Here is a tiny trained network, its code and every weight. The questions are about switching its units off for an input and a class, where a switched-off unit gives its printed mean instead of its output.

import numpy as np


def w(rows, s, z=0):
    codes = np.array(rows[::2]) - 128.0
    scale = np.full(codes.shape[1], s)
    scale[-1] = z or s
    return codes * scale


def f(y):
    return y / 2 * (1 + np.tanh(0.7978845608 * (y + 0.044715 * y**3)))


def log_softmax(a):
    a = a - a.max(-1, keepdims=True)
    return a - np.log(np.exp(a).sum(-1, keepdims=True))


def net(x, mask):
    res = np.array(x, float).reshape(1, 6) / 4 @ E
    y = f(res @ A[0][:, :-1].T + A[0][:, -1])
    res = res + np.where(mask, y, B[0][:, -1]) @ B[0][:, :-1]
    return log_softmax(res[-1] @ U[:, :-1].T + U[:, -1])


A, B = {}, {}
E = w([
[127,135,137,117,134,136,130,127],'x0',
[69,173,163,140,1,115,183,18],'x1',
[145,133,123,131,130,134,137,129],'x2',
[202,130,235,194,161,12,105,81],'x3',
[130,72,97,12,176,36,229,86],'x4',
[36,193,136,198,210,97,220,201],'x5',
],0.0063)
A[0] = w([
[155,99,107,74,152,102,225,76,192],'N0',
[21,104,28,86,97,175,132,167,139],'N1',
[153,121,89,69,160,73,193,86,148],'N2',
[120,61,131,64,133,82,204,114,150],'N3',
[139,60,106,75,144,84,220,90,121],'N4',
[174,109,234,181,162,59,104,92,123],'N5',
[182,127,214,204,159,30,136,102,115],'N6',
[145,182,172,182,123,188,102,146,188],'N7',
[69,119,57,81,121,229,133,155,129],'N8',
[141,102,116,73,110,73,188,139,112],'N9',
[163,50,118,97,87,127,63,92,116],'N10',
[155,188,138,210,92,204,57,152,205],'N11',
[151,78,122,67,146,88,215,112,169],'N12',
[37,219,124,195,204,82,239,167,72],'N13',
[211,60,123,56,69,150,54,83,80],'N14',
[47,83,75,77,92,218,146,180,114],'N15',
[144,151,114,157,129,149,116,112,247],'N16',
[61,181,173,133,7,139,200,30,13],'N17',
[139,186,151,210,98,185,63,145,172],'N18',
[96,177,134,127,136,77,196,186,72],'N19',
[124,182,177,198,63,205,77,153,187],'N20',
[174,105,209,178,172,49,93,91,135],'N21',
[134,73,125,69,150,84,197,103,134],'N22',
[220,56,121,61,71,155,66,61,3],'N23',
[61,194,140,148,14,117,207,29,32],'N24',
[174,62,115,94,60,137,75,69,58],'N25',
[173,46,88,126,255,142,47,238,12],'N26',
[130,182,156,203,90,188,62,149,192],'N27',
],0.0057,0.0011)
B[0] = w([
[53,115,114,159,132,87,37,89,209],'N0',
[186,182,107,67,102,137,176,130,216],'N1',
[67,138,95,136,103,93,51,96,199],'N2',
[71,114,99,132,139,89,64,110,201],'N3',
[54,120,89,142,120,71,42,89,210],'N4',
[199,190,66,56,56,151,155,131,223],'N5',
[177,185,91,43,51,156,158,128,234],'N6',
[88,120,121,139,110,99,79,113,184],'N7',
[175,161,67,68,109,135,170,120,208],'N8',
[97,124,104,138,131,97,89,106,172],'N9',
[94,129,170,142,119,169,159,179,181],'N10',
[72,106,86,132,159,74,63,94,223],'N11',
[87,116,107,131,121,96,85,108,203],'N12',
[38,135,237,215,36,210,159,252,254],'N13',
[63,119,205,209,77,208,151,222,217],'N14',
[201,176,77,54,90,149,171,104,211],'N15',
[121,129,132,130,124,102,106,123,147],'N16',
[233,50,143,187,254,110,217,58,242],'N17',
[75,127,73,126,145,64,33,89,210],'N18',
[62,122,160,171,83,134,124,177,170],'N19',
[86,115,80,128,158,79,62,93,217],'N20',
[210,193,73,49,68,173,178,114,219],'N21',
[78,128,83,132,120,89,59,108,196],'N22',
[46,133,203,200,66,215,135,231,216],'N23',
[205,62,154,178,212,129,214,73,244],'N24',
[117,132,182,182,114,157,146,180,191],'N25',
[218,49,184,202,249,117,202,48,253],'N26',
[73,126,77,129,136,70,59,90,212],'N27',
],0.0057,0.0053)
U = w([
[52,121,67,126,132,72,16,90,147],'0',
[71,137,235,169,70,192,148,219,97],'1',
[219,40,157,151,234,122,182,78,255],'2',
[207,254,61,32,55,149,159,119,39],'3',
],0.0082,0.00096)

Each question gives the input, the list of numbers given to net, and the class t.
The units are the neurons (one row each of A and B). Each row of codes is followed by its name. A weight is (code - 128) times the scale printed after its matrix; where a second scale follows, it is the last column's (A, B and U).
mask holds one flag per neuron, in row order. A switched-off neuron (its flag False) gives its mean, the last column of its row in B, instead of its output. The means were averaged over made-up inputs and are rounded, as every weight is.
A unit's drop is (log p(t) with every unit on - log p(t) with that unit switched off) / (log p(t) with every unit on - log p(t) with every unit switched off).
The circuit of an input: a set's keep is (log p(t) with only the set's units on - log p(t) with every unit switched off) / (log p(t) with every unit on - log p(t) with every unit switched off). Starting from the 12 units with the biggest drops (on a tie, the unit counted first), units are removed one at a time, each time the one whose removal leaves the highest keep (on an exact tie, the one counted first), for as long as the keep stays at least 0.8.
circuit, biggest first: the units of the circuit, biggest drop first
most important unit: the unit with the biggest drop
k most important neurons: the k neurons with the biggest drops, biggest first
drop when u is switched off: that unit's drop, to one decimal
input [-3,-1,-7,-6,-2,5], class 3: most important unit => N15
input [0,7,4,-7,-6,2], class 2: circuit, biggest first => (N17 N24)
input [4,6,-1,-5,-2,-5], class 2: 2 most important neurons => (N17 N24)
input [-6,6,0,-6,-2,-3], class 2: 2 most important neurons => (N17 N24)
input [-2,-5,-8,-7,1,6], class 3: 3 most important neurons => (N15 N1 N8)
input [-2,0,-8,7,-6,0], class 3: 2 most important neurons => (N21 N5)
input [8,8,8,-1,4,-2], class 2: 2 most important neurons => (N17 N24)
input [-7,4,1,-7,-6,-8], class 1: 3 most important neurons => (N14 N23 N25)
input [6,-2,6,-3,-5,-7], class 1: 2 most important neurons => (N14 N23)
input [-1,7,-3,-7,-5,3], class 2: 2 most important neurons => (N17 N24)
input [-2,-6,1,-2,7,-7], class 0: 2 most important neurons => (N13 N4)
input [2,4,7,7,-1,-5], class 3: 2 most important neurons => (N5 N21)
input [0,-1,4,7,6,8], class 1: 2 most important neurons => (N13 N19)
input [0,-3,3,-8,0,7], class 3: circuit, biggest first => (N15)
input [4,5,-4,7,4,4], class 3: 4 most important neurons => (N6 N5 N21 N26)
input [-7,0,-1,-8,-1,-8], class 1: 2 most important neurons => (N14 N23)
input [2,3,5,8,7,-7], class 3: 4 most important neurons => (N21 N5 N6 N13)
input [3,-7,-8,-3,0,5], class 2: drop when N26 is switched off => 1.7
input [2,-7,5,-4,-8,7], class 0: drop when N20 is switched off => 0.1
input [4,2,-1,4,-5,4], class 0: drop when N18 is switched off => 0.3
input [-3,5,-1,0,3,-6], class 1: most important unit => N23
input [-8,6,1,3,3,2], class 2: drop when N24 is switched off => 0.2
